z382-z450: [ -3   0  29  13  22 -29  13 -16 -32 -23 -45  23 -47  38  36  19 -33   1
   3   6  23  24   1  38  14]
z382-z450: [ 20 -22   4 -34  22 -40 -10 -25  31 -10 -20 -22  27 -15  19  35 -32  37
 -31  19 -37   1 -14   6 -25]
z667-z674: [ -7 -26 -54   5   0   6  -4  -1 -25  -9  31   1 -36  25  -2   4  33 -21
  19  -5  21  18  12  18 -16]
z920-z138: [-24  -7  20  27   9 -10   3  -4 -18  -2 -30  17  14 -28   3   3 -47  -4
  -2  15 -39 -17  12  -4   8]
z382-z450: [-43  41  34   6   1  39   9   1 -23 -23 -15  21  29 -13   7 -22  16  -9
  21 -15  -5  -2  11  -6  24]
z382-z450: [  6   1  -8 -25   1 -19   5 -13  19  -1  -1 -12  -5   6  20  10   9  14
 -16   6   4   0  -2  -5  -5]
z920-z138: [ 29 -25 -18  16   7   2   8  -2 -16  26   5 -22 -16  -1   0  -3   7   0
 -10 -13   6   6 -16  15   0]
z920-z138: [ -3  39   7 -33 -14   5 -12  17  32   6  14  -1  -1   9  -1 -10  17  -2
  -1   6  29  -7  21 -33  13]
z382-z450: [ 12 -22 -14  -4  19   3 -12  -7 -14  -5   6   0 -17   4  21   5  12 -13
  10   2  20   3   8  11  -4]
z920-z138: [-17  16 -19 -34  23  24 -27  40  -6 -11  23   6   2   2 -20   1  -8   2
  27 -12  -9  19  39   1   6]
z920-z138: [ 10 -20 -28  -7  43  15 -30  25 -26  29   7 -21  -4 -26  -2   0 -23 -11
   3   2 -13   1  42  -4  10]
z382-z450: [-26  -8 -24  47 -41  38  14 -21 -40 -19  22  -2  26 -13 -35 -15  52 -16
   5 -23   0  24 -29   8 -17]
z920-z138: [ -7  16   4  -6 -20 -31  26  21  30  22  -1  22 -43  15   8  -7 -24   2
  -4  10   2 -33  16 -24  23]
z667-z674: [-32 -14 -58  25  -7 -26  43 -42  -9   9   0 -26 -13  47   6   6  46   0
 -13   9 -29  -3 -25  31 -37]
z382-z450: [-22   2 -28  -1 -24 -10  -1   3  11  -6  18   0   6   4 -27   7   3   2
  -4   8 -17   4   6 -12 -17]
z267-z815: [  5 -46 -24  -8  26  12  -4   0 -35 -11   9   9 -13 -50  31   7 -10  -4
   7 -14 -10  -1  22   1  14]
z267-z815: [-13  13  27  61 -10   2  33 -15   3  34 -23  10   0  29   2 -33  18 -31
  12  16  -5 -52 -27   8   1]
z920-z138: [ 14  -2  -5  29  -3  29  -9   0 -25  23   2 -36  34 -21 -36 -11  10   0
 -16 -16  -8  22 -18   4  -6]
z920-z138: [ 24 -44  10  28  38 -28 -21  -1 -14  11 -29  -3   4  -3 -12  25 -70   3
  -3  22 -39   1  -6  33 -21]
z267-z815: [  2   3  27 -36 -19 -22  33 -36  34 -64  -5  31  -7  32  38  20  30  32
   8 -14  14  10 -49  29 -15]
z382-z450: [-10  -9 -16 -12  -1 -14 -20  20  26  -4  15   7  18  -5 -33  14 -32   7
   7  16 -40  -9  13  -8 -22]
z269-z625: [-29   8 -26   5  34  20 -22  35 -38  23  -3 -18  17 -27 -30  -4 -38  -3
   2  -3 -46  12  49  -6  14]
z667-z674: [ 11 -11   6  45  24  16  50 -25 -35  56 -34 -39  12 -27  29 -29  15   5
 -27 -22 -35 -28 -32  15  22]
z267-z815: [  1   4  11   6 -18   6  -5   0  -1 -18   4  12   2   2 -12   1   3  -2
   5  -5  16  14  -9   0  -2]
z920-z138: [-21  15 -12   9 -34   0   4 -16  15   3  10 -12  25  -6 -15  -7  28  -5
 -16  12  -3  -9  -6 -27 -13]
z667-z674: [-47  13  15  28   1  -1  51 -40 -37  -8 -41   8   1 -14  48 -12  14  -2
 -12  -5 -21 -17  -5   3  24]
z667-z674: [  8   7  28 -10   7 -10  -3 -13   1  -9 -25  -5  12 -13  17  10 -17  15
 -18   3   2   9  -4  -3   8]
z667-z674: [ 12  12  27   6   0   1  -6  31  26  30  -2  12   3  -7 -15 -17 -30  -7
   9   9  -7 -35   9 -20  15]
z382-z450: [ 36 -21  -2 -30  13  -7  -8  18  41  -3  23   8  -5  19  -6   9  -3  14
  21  -5  -7 -12 -19  20 -21]
z267-z815: [  6   2 -20 -31  -6 -12   5   1   8  13   8 -17 -17 -26  23   3   3  13
 -29  -3  11  -1  21 -33  20]
z267-z815: [ -9   5   3  27 -13  14 -24   7  -9 -10   7   5  22  12 -47   0  -3 -15
  14   7   1  19  -5   8 -21]
z267-z815: [-20  38  -3  -6 -20  46  23 -18  -2   5  13 -26  38 -16   9 -32  80   0
  -9 -26  10  -5 -15 -21  11]
z269-z625: [  0  17 -14   6 -55 -20  18  25  40  21  23  -1  -4  10 -56  -4 -12  19
 -17  -4 -16  -2 -17 -23  -7]
z269-z625: [  0   9  12  -7  18  14 -13  -3  26  15  -1 -11  41  -6   4 -13  15  -8
   8  16 -20 -36  -1  -9 -12]
z269-z625: [ 36  -8  56 -17  22   9  18   0   5 -26 -22  16  17 -14  19   5 -22  39
   9 -37 -17   9 -47  37  11]
z269-z625: [-58  36  -2  23  -6  24   0  -9 -26 -24 -10  -5  46  18 -38  -4  18  -2
  10  -2 -33  27  -3  17 -19]
z667-z674: [ 16  -1   2 -16  -7 -17 -19   8  14 -10   4   2 -11  10 -12  17 -20   8
  -6   7  17  20   4  -2  -7]
z382-z450: [ 38 -21  33   5  40  33  -6   1 -22  -5  -7  12  -6   0  29 -12  11 -12
  32 -21  26  -3 -17  35  12]
z269-z625: [  6 -14  17 -12   0 -10  -5 -13  25 -14  -5   8  29 -26  10  10 -13  11
  -4  11 -23 -20 -12  -8 -12]
z269-z625: [-31 -24  -7 -14   0 -16 -24  -6  -1 -32  -6  15  42 -72  -3  27 -55  12
 -14  21 -58  -5  32 -32  -8]
z269-z625: [ -6   2   4 -11 -17  -4  -6 -27  19 -18   7  11  -2   2  33  -2  38 -21
   2  22  38 -21   5 -24  -6]
z382-z450: [-15 -24 -19  23 -16 -10  -3  -2  -8 -30  11  18   7  14 -40  19 -16   2
  14   1 -28  21 -18  27 -35]
z267-z815: [ -9  23   0   7 -21  12 -15   2   8   4   8 -14  30   0 -34  -6  13  -4
  -8   6   3  10  -1 -17 -10]
z267-z815: [-17  -9 -21   7 -67  -9  -5 -25   0 -45  27  19  -5  -9 -16  15  28  -9
 -11   5  37  28  -7 -25 -18]
z667-z674: [ 14 -12 -22  18   2  14  -4  26  -2  36  23  -4 -18   7 -21 -18   6 -21
  15  -3   6 -17   7  -1   2]
z269-z625: [-33  15 -48   4  14  -1 -15 -16 -27  23  -7 -55  24  -1 -15   6  13  -2
 -34  17 -23  25  29 -10 -14]
z667-z674: [  3  -3  -7  -9 -13  -1  12 -18  -5 -21   1 -16  19  -8  -9  14  11  30
 -20 -21 -13  35 -30  14 -12]
z269-z625: [ 43  11  37 -39  24  19  10  25  12  12  -5  -4  -3 -25  25 -11 -10  31
  -2 -38   9  -1  -9  -1  39]
z920-z138: [ 20   6  23   6 -14 -15  -1 -19  22  11 -13  -9   5   5  10  -1   6  -2
 -19  17  22 -11 -17 -13  -4]
z667-z674: [ -6  -2 -10  12 -11  17  -5  10 -38  -9  10  13 -30  -9   0  -6   5 -18
   8 -14  37  24  22  -7  22]
z269-z625: [-33  29  -1  -2  -6  18  -1 -12 -19 -19  -3  -3  13   6   3  -5  30  -7
   1  -3  12  20  11  -4   3]
z267-z815: [ -1  -4  25  41 -15  -6   8  -7   6  18 -15  14   5  -5  -3 -14 -12 -21
   2  19  -3 -36 -10 -11   2]
z920-z138: [  0  -5   5   7 -11  -3  10 -33   0   1  -8  -7   4 -14  32  -6  28 -10
 -16  10  19 -17  -8 -16   2]
z667-z674: [-11  17  16  12 -13   0   0  -3 -25  -6 -16   7 -14 -10   8  -2 -10  -7
 -12   0  28  18  16 -15  25]
z267-z815: [  3  -9  10 -24  11 -39  11 -24  46   0 -19  -4  18  -1  29  16 -15  22
 -17  26 -37 -36 -14  -4 -18]
[-11  30  26  -6 -21   1  27 -18  17  -8 -16 -10  37 -10  -1  -4  13  29
 -22 -13 -21   3 -32  -6   2] | z382-z450
[ 14  -9   5   8 -24  12  26 -11  10 -27  17  10   9  25 -19  -1  35  17
  16 -31  -1  16 -61  38 -24] | z382-z450
[ -4 -17   0  36  14   1  14  14 -53 -17 -16  16 -23  21 -29  12 -40  12
  16 -29 -22  47 -17  58   0] | z269-z625
[ 12  24  10 -10  -3  12  -3  -8  49  30  12 -18  22  23  10 -26  55 -18
   5  19  20 -47 -13 -19 -12] | z269-z625
[-39 -22 -43  -7  10  25  -3 -18 -33 -48  22   7  21  -9   0  11  36  -4
  25 -15 -26  23   4  25 -26] | z920-z138
[-22   9   8  17  21  27  -6   8 -33 -12  -6  15   2  13  -3 -10   5 -19
  31  -7   0   8  12  21   6] | z269-z625
[-17   6  -8 -20  10 -30 -10  -1   9  -3 -12   0 -10   3  13  17 -28   5
 -13  25 -10  -2  31 -14   0] | z382-z450
[ 33  10  -1   8 -14  -5  -5   9  19  52   4 -33  -5  -1 -14 -14   3  -3
 -29   8  22 -10  -3 -26   8] | z920-z138
[-14  45  19 -32 -21  21   4 -17  22 -16   6  -4  19  -1  26 -16  58  -2
  -5  -4  39  -4   1 -31  13] | z269-z625
[-17  -8  15  14 -11 -12  24 -40  22 -25 -11  16  24  19  16   2  27   0
  10  13 -22 -28 -41  19 -30] | z267-z815
[ 31   5  21 -33  15 -24   3  -4  38  20 -17 -22  10 -10  22   8 -19  29
 -28   7 -11 -15 -10 -10   5] | z382-z450
[ 12  -6  -4  24 -24  28  -1  16   8  21  24 -11  38 -28 -48 -19   9  -1
   0 -15 -22 -10 -24 -12 -10] | z382-z450
[ -1  18  32   1  42  36   5   6 -30  -9 -23  -5  26   7   2  -9   2  13
  20 -31 -18  21 -16  43  11] | z269-z625
[ 24  -8  41  10 -30 -31 -47  17  34  -3  -9  20  22 -34 -43  21 -80   0
 -18  38   1  -3   9 -40  -8] | z267-z815
[-19  12   4  46 -25  10 -32   3   0  -2   5  -1  41  21 -70  -2  -4 -24
  11  25  -9  11 -10   2 -37] | z267-z815
[-24   9 -19  44 -28 -12  20   2 -42  19  -7  10 -61  20  -1 -11  -2 -28
  -9   5  37  11  25 -12  27] | z667-z674
[ 11  15   2 -35  36  16  -9 -20 -10  12 -14 -42  16 -17  45  -3  31   8
 -23  -4  17   8  14  -8  15] | z269-z625
[  6 -25 -29  -4   9 -24 -12   4   0  21   0 -22   3 -29  -8  17 -37  11
 -28  14 -32  -1  18 -15  -6] | z269-z625
[  5  33  20 -22 -18 -13  19  -6  31  -5  -6  -2  -7  30   8   0  17  20
 -11  -5  20   6 -19  -2   4] | z267-z815
[  7  49   6 -35  16  22  20  -2 -22  11 -18 -57  20  -3   5  -4  24  50
 -40 -47   1  58 -14  11  27] | z269-z625
[-16  -2 -10  24 -35 -25 -15 -14  18  -7   4   3  15  16 -36  13  -6 -12
  -9  35  -5  -1  -6 -12 -35] | z267-z815
[  1 -20 -11   2  13   5  13  -3 -18  -5   2   8 -17  -6  20  -1   6  -2
  10 -13  -3  -3  -1  15   6] | z667-z674

z365_z440: [  7  -7 -33 -34  26  -8 -17  -4   7  25  -6  45  -2 -17  17  28 -11  15
  13   0   5 -24  15 -14 -28]
z827_z712: [ 15   5 -20 -23  12   3 -29 -41 -35  -8  20  16  23 -15   9  26   9  50
 -24  -3 -11  -1   0  -4  -6]
z827_z712: [-39 -42  17  14   8  10  14  23 -43  37 -11  23  14  22   4 -23 -32 -13
  -9  10  -6 -55  -8  59   5]
z520_z943: [-18 -10  -6  26 -11 -36   7 -16  22 -40  -9 -49  -8  22 -27 -21   1 -30
   5  23  23  -7   4 -12  14]
z520_z943: [-19  -2  15  33 -18  35  22  -9 -53  16 -16 -14   3 -22  14 -35  -7  20
 -19 -10  13 -30 -25  26  11]
z520_z943: [-13 -22 -34  20  16  11  12  41  20  13  12  15   2  40   2 -43 -11  -6
 -10   7 -51  26   9   4  44]
z827_z712: [ 13 -30  36 -28   8 -20 -12  -2 -14   4  -5  -3  11  17 -20  11  -9  -2
  -5  -2 -10  -8   5  29   5]
z990_z480: [ -5 -13  -6  16 -17  14  17 -17 -14  16 -36   6   9 -16  11 -35 -16  10
 -15  14  -3 -10  -7  -4  20]
z827_z712: [ 39  20  13 -36  -6  16 -20 -19 -21   5  -1   1  -6 -38   2  13  21  60
 -16 -36  -5  11 -21 -12   0]
z827_z712: [-37 -15 -56  20  50   9  -4  39 -22  17  43  13 -16  21  20 -11  -6  20
   4 -26 -11 -38   7  26  -5]
z827_z712: [ -3  17 -14  19 -23  -2  13 -27  16 -11 -26  -6  -1 -23   9  -9   0 -10
   2  21  20   4   0 -34  -3]
z520_z943: [ 10 -18 -54  -4  20  -7 -13 -16   9 -14  10  -9   2  13  -5 -20   0  27
 -10   4 -17  13  15 -25  29]
z520_z943: [ 15   7  36 -21  -8   7   0   9   2  14  -9   9  -3 -12  -3  19   1  -9
  11 -10  10   1  -6   8 -16]
z365_z440: [ 13  23  68 -30  -6  -1 -15  33   2   9  31  45  24  19  -1  57  14 -20
  -8  -3 -48  42  -6  36 -19]
z520_z943: [ -7  -5  21  -2  -7 -30   1   6  27 -12  -6   3   8  24 -15  12  -4 -40
   6  25  -6   9   9   4  -3]
z990_z480: [-15  21  31  28 -21   7  19  39   8   8   2  18   4  11  12 -16   9  -9
 -23  -2 -56  36 -19  17  21]
z520_z943: [ 40  10  -7 -35   7  27  -9   2   7  31  -3  49  12 -22  24  18   0  27
  -5  -9 -36  41  11 -19   1]
z990_z480: [ 16   6 -22  -4   8   2   1   1  25  -3   0  -5 -12  -7   4   2   2  -5
  17  -4   9  17  16 -27  -4]
z365_z440: [ -2  -1  11  -6   6 -33 -21 -47 -23 -27  15   1  33   5   1  48   2  -3
 -12  24  -1  -3  19  11 -24]
z990_z480: [ 20  13 -51 -33  -5  14 -22   8  61 -23  27  14  -2  29 -34  -6  16  -8
  12  25   3  41  -5 -53  23]
z827_z712: [-14 -13 -12  20 -13 -14  23  11  29  24 -46  38   9   3  19 -34 -21 -14
 -16  31 -47  14   6 -13  27]
z990_z480: [  0 -23 -27 -19  17  -2 -13 -14 -11   8  -3   7   1   0  -5  -1 -11  15
   4   3  18 -32   5  -1  -4]
z520_z943: [-38 -25   2  -2  16 -60 -28 -40 -41 -34  12 -26   9  18 -23  24  -2  10
 -13  12  28 -74  -5  34 -22]
z827_z712: [-14   1 -38   6  14  -1  -3   1 -11   6  -3  -9 -28 -21   9 -20   4  38
  -1 -25  16 -39 -14  -9  -2]
z827_z712: [-35 -22 -49  -3   7 -61 -20   0  33 -27  -5   0 -11  38 -32 -28   1   8
 -17  26 -16 -32 -14 -16  28]
z365_z440: [ -7  20  26 -18  -2 -11  -5  -4 -11  29 -17  57  10 -34  32  51  -6  -3
   3   4  -1 -23   0  10 -51]
z365_z440: [ 21 -17  30 -31  12 -40 -12  20  17   2 -13 -14 -21   8 -21   4   4  12
   0 -29 -23   5   0  10  10]
z365_z440: [-40   1 -14  -3  14 -67 -21  15  15 -17   6   7 -21  17 -12  11  11  13
 -12  -3 -15 -43 -19   8 -10]
z520_z943: [ -8 -22   8  16  -4  -6  17  29  13   7 -17 -16 -13  20 -13 -43  -9  -9
  -4  -5 -19   2  -7  11  34]
z520_z943: [ 44  27  14 -18 -23  50   9  -9  17   8  -8   0   0 -31   4  10   7 -12
  22  -3  30  42   3 -33  -9]
z365_z440: [-12 -15  -9  12  20 -11   5   6  -8  -4   2 -35 -24   0  -4  -6  -6  -6
  21 -19  36 -37   9  10 -14]
z520_z943: [-18 -10  38   7  -8  23  13  32 -20  20   4   4   1  16  -8  -9  -9 -24
   5  -5   9 -21 -17  42  -2]
z990_z480: [ -8 -41  14 -36   3 -32 -13  -9  13   7 -22  25  18  28 -29  18 -27 -41
  15  42  21 -38  11  14 -13]
z990_z480: [-16 -13  24 -27  12 -14 -24  27 -27  14  22  35  10  26 -12  14   3  25
 -26 -12 -40 -24 -26  47   4]
z990_z480: [  4  19  35  36  -5  -8  29  35  24  -3  -3 -29 -20  -2  15  -4   8 -30
  12 -23 -22  43  13   5   1]
z827_z712: [ 26  32  49 -26 -38  10  -8   8  20 -21   2 -25 -16  -7 -38   4  30  -1
   3 -16  20  25 -39 -12   6]
z990_z480: [  6  -3  57 -38 -24 -19 -17 -16 -17  13 -24  41  28  -5 -10  28  -2   8
 -26  16 -23  -9 -23  24  -6]
z365_z440: [ 36 -29  19 -28   6  25   3   9  -3  18 -10 -18  -6   3 -19 -16 -12  -1
  16 -18  15   7   8   7  17]
z365_z440: [-12 -14 -10   5  19  48  -4  29 -17 -11  67 -19  10  52 -26  -1   0 -35
  24   2  32  -3   4  32   1]
z990_z480: [ 22 -10   1  -3  -6  -7  14   3  40   2 -31 -14 -12  -2  -7 -16 -10 -25
  19   7   6  23  18 -27  13]
z365_z440: [ -9  10  73  24 -26  -8  26  -1 -26   9 -36 -27 -10 -31  10   5  -3 -18
   3 -17  22 -22 -13  31 -23]
z365_z440: [ 31  16  22  51   5  40  34 -10 -16 -18  23 -67   3 -14  27   6   4 -31
  26 -23  19  62  47   1  -8]
z990_z480: [-21 -23  -7   3  22 -11   5  18 -11  32 -11  33   2   4  21   1 -22  -3
   1   1 -18 -30  12  23 -10]
z827_z712: [-13 -16 -18  15   5  -9   9 -14  -4  10 -18  18  15   0  18  -7 -19  -6
  -6  22 -13  -8  17  -1   2]
[ -1 -38 -66   1  29  24  -4  -1 -26  14   3 -20 -19   2  -5 -59 -11  55
  -8 -25   8 -35  -6  -5  38] | z990_z480
[ 13  12 -31   2  13  16  -7 -22   1  -9  26  16  24   0  20  25   2  -1
   2  16  -9  33  29 -19 -10] | z365_z440
[-12  19  14  -4 -30 -13  -8 -20  -1  -4 -15  39  26  -5   4  10   6   9
 -33  31 -31   8 -23  -4   4] | z365_z440
[ 43  36  70 -37 -27  11   6   7  13  26 -37   8 -22 -58   9  37  11  -2
  22 -34  25  14 -13 -11 -38] | z520_z943
[  6 -19 -13 -16  16  39  -6  23 -10  16  30  15  10  28 -10  -8  -8  -3
   6  -1  -2   3   2  17  12] | z520_z943
[ -1   2   5   0   9  18  -2  11 -16   6  22   6   5   6   5   9   1   0
   2  -9  -3   2   1  17  -6] | z827_z712
[ 24  37 -17   8 -16  67  12 -15  -5   4  12   0   3 -35  21   2  10   3
  15  -4  33  30   0 -32 -11] | z520_z943
[ -1 -17 -23  -5  37 -22 -16   4   4 -14  36  -1   9  32  -3  23  -3  -9
   7   3 -15   7  32   9  -6] | z827_z712
[ -1 -23  21  -2  37 -27   2   9 -29  25 -10  -8 -16 -18  23  23 -15  10
  13 -38   2 -37  25  35 -32] | z990_z480
[-57  20   0  12   6 -20  -6  62  13  -1  34  22 -24  30  -9   6  15 -15
   1  -9  -9 -37 -35  29 -17] | z365_z440
[-33 -19  -4  30   2  -1  19 -21 -33  19 -26  13  16 -13  28  -2 -29 -18
   2  24  22 -49  14  20 -22] | z990_z480
[-17  -8 -44  11  -3  44  14   1  -7  24 -13  11  -9 -14   7 -37 -16   1
  14   9  43 -38 -11 -14   2] | z365_z440
[ 23  33 -32  -9  10   9  -8  -1  22  -4  12   1 -21 -30  17  18  18  22
  15 -23   9  23   8 -40 -18] | z520_z943
[-60  -3 -66  46   1  35  17  42   8  15  26  50  15  43  15 -50 -12 -16
 -17  39 -36  -6 -15   5  32] | z990_z480
[ 32  -1  43 -35  -1  -3 -13  21  11   1  11   1   2  15 -21  17  11   1
  -2 -18 -27  36  -3  13  11] | z827_z712
[ -9  27   9  42 -26  44  35  22   5   3  -6 -29 -23 -18   9 -34   7 -20
  15 -13  30   9 -17  -8   4] | z520_z943
[-14  10 -12  -8  -1 -10 -18  24  22 -24  36   3  -3  38 -28  -1  19  -2
  -8   6 -16  10 -21   0  15] | z827_z712
[  4   0 -19  13   9  10   6   1  -4  -1   4 -21 -13  -8   6 -17   2  14
   3 -17   6   2   4  -8   8] | z990_z480
